Below are the code and all the weights of a small trained network. Each question names an input and a class and asks about switching units off, where a switched-off unit gives its printed mean instead of its output.

import numpy as np


def w(rows, s, z=0):
    codes = np.array(rows[::2]) - 128.0
    scale = np.full(codes.shape[1], s)
    scale[-1] = z or s
    return codes * scale


def norm(h):
    return h / np.sqrt((h * h).mean(-1, keepdims=True) + 1e-5)


def f(y):
    return y / 2 * (1 + np.tanh(0.7978845608 * (y + 0.044715 * y**3)))


def log_softmax(a):
    a = a - a.max(-1, keepdims=True)
    return a - np.log(np.exp(a).sum(-1, keepdims=True))


def net(x, mask):
    res = np.array(x, float).reshape(1, 4) / 4 @ E
    u = 0
    for l in range(4):
        y = f(norm(res) @ A[l][:, :-1].T + A[l][:, -1])
        res = res + np.where(mask[u : u + 10], y, B[l][:, -1]) @ B[l][:, :-1]
        u += 10
    return log_softmax(norm(res)[-1] @ U[:, :-1].T + U[:, -1])


A, B = {}, {}
E = w([
[188,2,181],'x0',
[247,149,145],'x1',
[90,186,202],'x2',
[129,129,129],'x3',
],0.0033)
A[0] = w([
[15,125,111,181],'L0N0',
[91,99,115,10],'L0N1',
[101,16,240,80],'L0N2',
[171,180,2,211],'L0N3',
[124,74,190,33],'L0N4',
[125,85,232,14],'L0N5',
[136,127,64,97],'L0N6',
[101,88,130,12],'L0N7',
[95,138,102,6],'L0N8',
[145,105,86,193],'L0N9',
],0.007,0.0015)
B[0] = w([
[143,116,220,240],'L0N0',
[167,202,83,111],'L0N1',
[84,60,56,251],'L0N2',
[13,166,2,250],'L0N3',
[69,90,63,148],'L0N4',
[18,73,43,165],'L0N5',
[107,224,52,139],'L0N6',
[142,159,72,111],'L0N7',
[74,179,142,113],'L0N8',
[155,186,216,165],'L0N9',
],0.0038,0.0025)
A[1] = w([
[126,131,70,135],'L1N0',
[141,149,190,230],'L1N1',
[154,182,127,127],'L1N2',
[58,131,91,250],'L1N3',
[59,141,154,78],'L1N4',
[212,175,117,151],'L1N5',
[163,122,149,196],'L1N6',
[119,187,145,139],'L1N7',
[112,94,122,102],'L1N8',
[184,2,67,212],'L1N9',
],0.0086,0.0012)
B[1] = w([
[159,114,180,147],'L1N0',
[80,248,70,140],'L1N1',
[134,88,29,139],'L1N2',
[104,47,159,189],'L1N3',
[175,106,130,158],'L1N4',
[84,155,99,145],'L1N5',
[128,190,146,133],'L1N6',
[89,135,108,152],'L1N7',
[164,103,149,139],'L1N8',
[203,254,203,253],'L1N9',
],0.0043,0.0056)
A[2] = w([
[78,2,68,168],'L2N0',
[156,86,198,214],'L2N1',
[118,148,126,59],'L2N2',
[181,118,141,42],'L2N3',
[162,175,61,189],'L2N4',
[13,182,130,252],'L2N5',
[112,114,128,128],'L2N6',
[153,125,192,140],'L2N7',
[88,52,124,46],'L2N8',
[98,179,202,155],'L2N9',
],0.0082,0.002)
B[2] = w([
[131,197,1,174],'L2N0',
[37,220,111,187],'L2N1',
[172,136,140,123],'L2N2',
[134,133,140,131],'L2N3',
[50,131,71,172],'L2N4',
[241,52,153,255],'L2N5',
[127,139,163,129],'L2N6',
[56,188,140,163],'L2N7',
[207,133,99,134],'L2N8',
[101,71,97,180],'L2N9',
],0.0071,0.0051)
A[3] = w([
[69,66,148,5],'L3N0',
[159,106,143,95],'L3N1',
[13,158,201,177],'L3N2',
[205,169,122,61],'L3N3',
[36,1,12,153],'L3N4',
[185,127,22,103],'L3N5',
[110,220,74,158],'L3N6',
[109,92,126,110],'L3N7',
[69,147,96,139],'L3N8',
[241,95,21,83],'L3N9',
],0.0068,0.0017)
B[3] = w([
[235,143,136,104],'L3N0',
[121,44,116,126],'L3N1',
[30,83,106,192],'L3N2',
[245,111,67,143],'L3N3',
[64,146,100,237],'L3N4',
[106,47,54,222],'L3N5',
[121,89,253,222],'L3N6',
[106,220,219,121],'L3N7',
[107,69,168,154],'L3N8',
[177,141,112,253],'L3N9',
],0.0036,0.0037)
U = w([
[205,72,11,146],'0',
[36,122,20,243],'1',
[9,189,205,196],'2',
[216,254,199,22],'3',
[190,12,234,6],'4',
],0.0096,0.0019)

Each question gives the input, the list of numbers given to net, and the class t.
The units are the neurons (one row each of A and B). Each row of codes is followed by its name. A weight is (code - 128) times the scale printed after its matrix; where a second scale follows, it is the last column's (A, B and U).
mask holds one flag per neuron, layer by layer. A switched-off neuron (its flag False) gives its mean, the last column of its row in B, instead of its output. The means were averaged over made-up inputs and are rounded, as every weight is.
A unit's drop is (log p(t) with every unit on - log p(t) with that unit switched off) / (log p(t) with every unit on - log p(t) with every unit switched off).
The circuit of an input: a set's keep is (log p(t) with only the set's units on - log p(t) with every unit switched off) / (log p(t) with every unit on - log p(t) with every unit switched off). Starting from the 12 units with the biggest drops (on a tie, the unit counted first), units are removed one at a time, each time the one whose removal leaves the highest keep (on an exact tie, the one counted first), for as long as the keep stays at least 0.8.
units of the circuit, in order: the units of the circuit, biggest drop first
most important unit: the unit with the biggest drop
k most important neurons: the k neurons with the biggest drops, biggest first
k most important neurons of layer l: the k neurons of layer l with the biggest drops, biggest first
input [-8,2,8,2], class 0: units of the circuit, in order : [L2N5, L2N1, L1N9]
input [-4,-7,-2,7], class 0: most important unit : L1N9
input [-3,4,8,-7], class 0: 3 most important neurons : [L2N5, L1N9, L2N1]
input [-1,-8,3,1], class 4: 3 most important neurons : [L0N0, L2N5, L0N3]
input [1,-1,5,6], class 1: 4 most important neurons : [L1N9, L0N5, L2N0, L2N8]
input [8,-1,6,8], class 1: units of the circuit, in order : [L0N5, L2N0]
input [-1,2,7,8], class 0: units of the circuit, in order : [L2N5, L1N9]
input [8,6,0,8], class 3: units of the circuit, in order : [L1N9, L1N3]
input [-5,8,-4,7], class 1: units of the circuit, in order : [L2N4, L1N9]
input [8,5,-7,3], class 3: units of the circuit, in order : [L1N9, L2N5]
input [8,-8,3,-5], class 1: 2 most important neurons of layer 2 : [L2N0, L2N5]
input [2,-5,8,2], class 1: units of the circuit, in order : [L1N9, L2N0]
input [7,3,-2,-4], class 3: 2 most important neurons of layer 0 : [L0N3, L0N0]
input [2,-1,-4,-3], class 2: most important unit : L2N5
input [-2,5,-8,-3], class 1: 3 most important neurons : [L2N4, L2N5, L0N3]
input [6,-7,6,3], class 1: 2 most important neurons : [L2N0, L0N5]
input [7,6,1,4], class 2: 2 most important neurons : [L2N5, L2N1]
input [1,0,8,1], class 1: 3 most important neurons of layer 0 : [L0N5, L0N9, L0N2]
input [-4,7,-7,-3], class 1: 2 most important neurons : [L2N4, L2N5]
input [1,2,-4,-5], class 3: units of the circuit, in order : [L1N9]
input [0,-1,7,-6], class 4: 2 most important neurons of layer 1 : [L1N1, L1N9]
input [4,2,7,-8], class 2: 2 most important neurons : [L0N3, L1N9]
input [-7,0,7,-6], class 4: 3 most important neurons : [L2N5, L2N0, L1N9]
input [6,-6,-4,4], class 2: 2 most important neurons : [L1N9, L0N3]
input [-8,2,5,-7], class 0: 2 most important neurons : [L2N5, L1N9]
input [-1,-5,1,-6], class 4: 3 most important neurons of layer 0 : [L0N0, L0N3, L0N2]
input [-1,-1,4,6], class 4: units of the circuit, in order : [L2N5]
input [0,-8,5,-7], class 4: 4 most important neurons of layer 1 : [L1N1, L1N9, L1N2, L1N0]
input [-6,-2,-4,5], class 0: 2 most important neurons : [L2N5, L2N1]
